Below are the code and all the weights of a small trained network. Each question names an input and a class and asks about switching units off, where a switched-off unit gives its printed mean instead of its output.

import numpy as np


def w(rows, s, z=0):
    codes = np.array(rows[::2]) - 128.0
    scale = np.full(codes.shape[1], s)
    scale[-1] = z or s
    return codes * scale


def f(y):
    return y / 2 * (1 + np.tanh(0.7978845608 * (y + 0.044715 * y**3)))


def log_softmax(a):
    a = a - a.max(-1, keepdims=True)
    return a - np.log(np.exp(a).sum(-1, keepdims=True))


def net(x, mask):
    res = np.array(x, float).reshape(1, 7) / 4 @ E
    y = f(res @ A[0][:, :-1].T + A[0][:, -1])
    res = res + np.where(mask, y, B[0][:, -1]) @ B[0][:, :-1]
    return log_softmax(res[-1] @ U[:, :-1].T + U[:, -1])


A, B = {}, {}
E = w([
[199,233,172,110,97,146,32,144,104,183],'x0',
[69,156,91,145,26,174,123,76,137,139],'x1',
[110,142,70,157,112,174,161,206,139,130],'x2',
[47,134,151,157,180,133,18,167,73,2],'x3',
[63,204,156,169,103,208,126,117,173,152],'x4',
[199,111,212,125,151,179,164,181,101,121],'x5',
[145,138,124,95,177,163,181,50,13,122],'x6',
],0.0097)
A[0] = w([
[232,135,97,110,170,96,252,217,209,152,207],'neuron 1',
[43,2,33,97,111,18,131,123,168,83,254],'neuron 2',
[235,121,214,89,141,127,143,108,161,195,74],'neuron 3',
[125,151,165,141,193,133,70,137,181,125,221],'neuron 4',
[125,7,28,141,81,144,183,124,125,152,116],'neuron 5',
[168,169,195,34,190,45,170,66,2,142,134],'neuron 6',
],0.0065,0.0035)
B[0] = w([
[80,130,110,177,168,106,201,199,251,125,227],'neuron 1',
[164,107,186,216,168,49,163,127,135,254,247],'neuron 2',
[188,163,207,126,223,162,101,173,112,118,205],'neuron 3',
[125,104,137,181,133,150,104,205,200,80,185],'neuron 4',
[105,136,109,117,145,53,149,149,132,239,182],'neuron 5',
[184,205,176,50,173,231,112,118,80,121,244],'neuron 6',
],0.0088,0.011)
U = w([
[71,216,33,133,22,231,184,95,152,167,86],'0',
[127,27,103,129,130,41,225,125,136,172,133],'1',
[133,121,163,151,215,109,79,183,55,109,222],'2',
[174,138,147,12,87,180,145,118,2,137,5],'3',
],0.009,0.0027)

Each question gives the input, the list of numbers given to net, and the class t.
The units are the neurons (one row each of A and B). Each row of codes is followed by its name. A weight is (code - 128) times the scale printed after its matrix; where a second scale follows, it is the last column's (A, B and U).
mask holds one flag per neuron, in row order. A switched-off neuron (its flag False) gives its mean, the last column of its row in B, instead of its output. The means were averaged over made-up inputs and are rounded, as every weight is.
A unit's drop is (log p(t) with every unit on - log p(t) with that unit switched off) / (log p(t) with every unit on - log p(t) with every unit switched off).
The circuit of an input: a set's keep is (log p(t) with only the set's units on - log p(t) with every unit switched off) / (log p(t) with every unit on - log p(t) with every unit switched off). Starting from all 6 units, units are removed one at a time, each time the one whose removal leaves the highest keep (on an exact tie, the one counted first), for as long as the keep stays at least 0.8.
circuit, biggest first: the units of the circuit, biggest drop first
most important unit: the unit with the biggest drop
top k neurons: the k neurons with the biggest drops, biggest first
drop when u is switched off: that unit's drop, to one decimal
input [3,1,3,-1,-8,5,5], class 3: top 3 neurons	(neuron 6; neuron 2; neuron 4)
input [3,7,-2,7,1,-4,3], class 0: most important unit	neuron 3
input [-2,5,-6,2,4,6,-8], class 0: top 2 neurons	(neuron 3; neuron 2)
input [-2,0,1,1,3,-5,-3], class 1: top 3 neurons	(neuron 6; neuron 2; neuron 3)
input [-8,8,-3,3,8,-3,3], class 1: circuit, biggest first	(neuron 2; neuron 6)
input [5,-4,0,-1,0,-2,4], class 3: circuit, biggest first	(neuron 6; neuron 2)
input [-8,1,4,1,7,0,1], class 1: top 2 neurons	(neuron 6; neuron 2)
input [-1,0,-2,-7,5,-8,1], class 1: top 2 neurons	(neuron 6; neuron 5)
input [-8,-2,-5,5,1,8,6], class 3: top 2 neurons	(neuron 6; neuron 1)
input [5,5,-6,4,1,-3,-7], class 0: top 3 neurons	(neuron 3; neuron 2; neuron 6)
input [1,-6,-7,5,7,8,7], class 3: top 3 neurons	(neuron 6; neuron 1; neuron 2)
input [8,2,3,1,-2,-5,1], class 0: top 2 neurons	(neuron 3; neuron 6)
input [2,-5,1,-1,6,-3,0], class 0: drop when neuron 3 is switched off	0.4
input [2,-3,-7,-6,8,-2,-3], class 2: circuit, biggest first	(neuron 3)
input [6,-5,-1,4,-8,2,7], class 3: drop when neuron 6 is switched off	0.3
input [6,5,-8,-7,3,-5,6], class 3: drop when neuron 1 is switched off	0.0
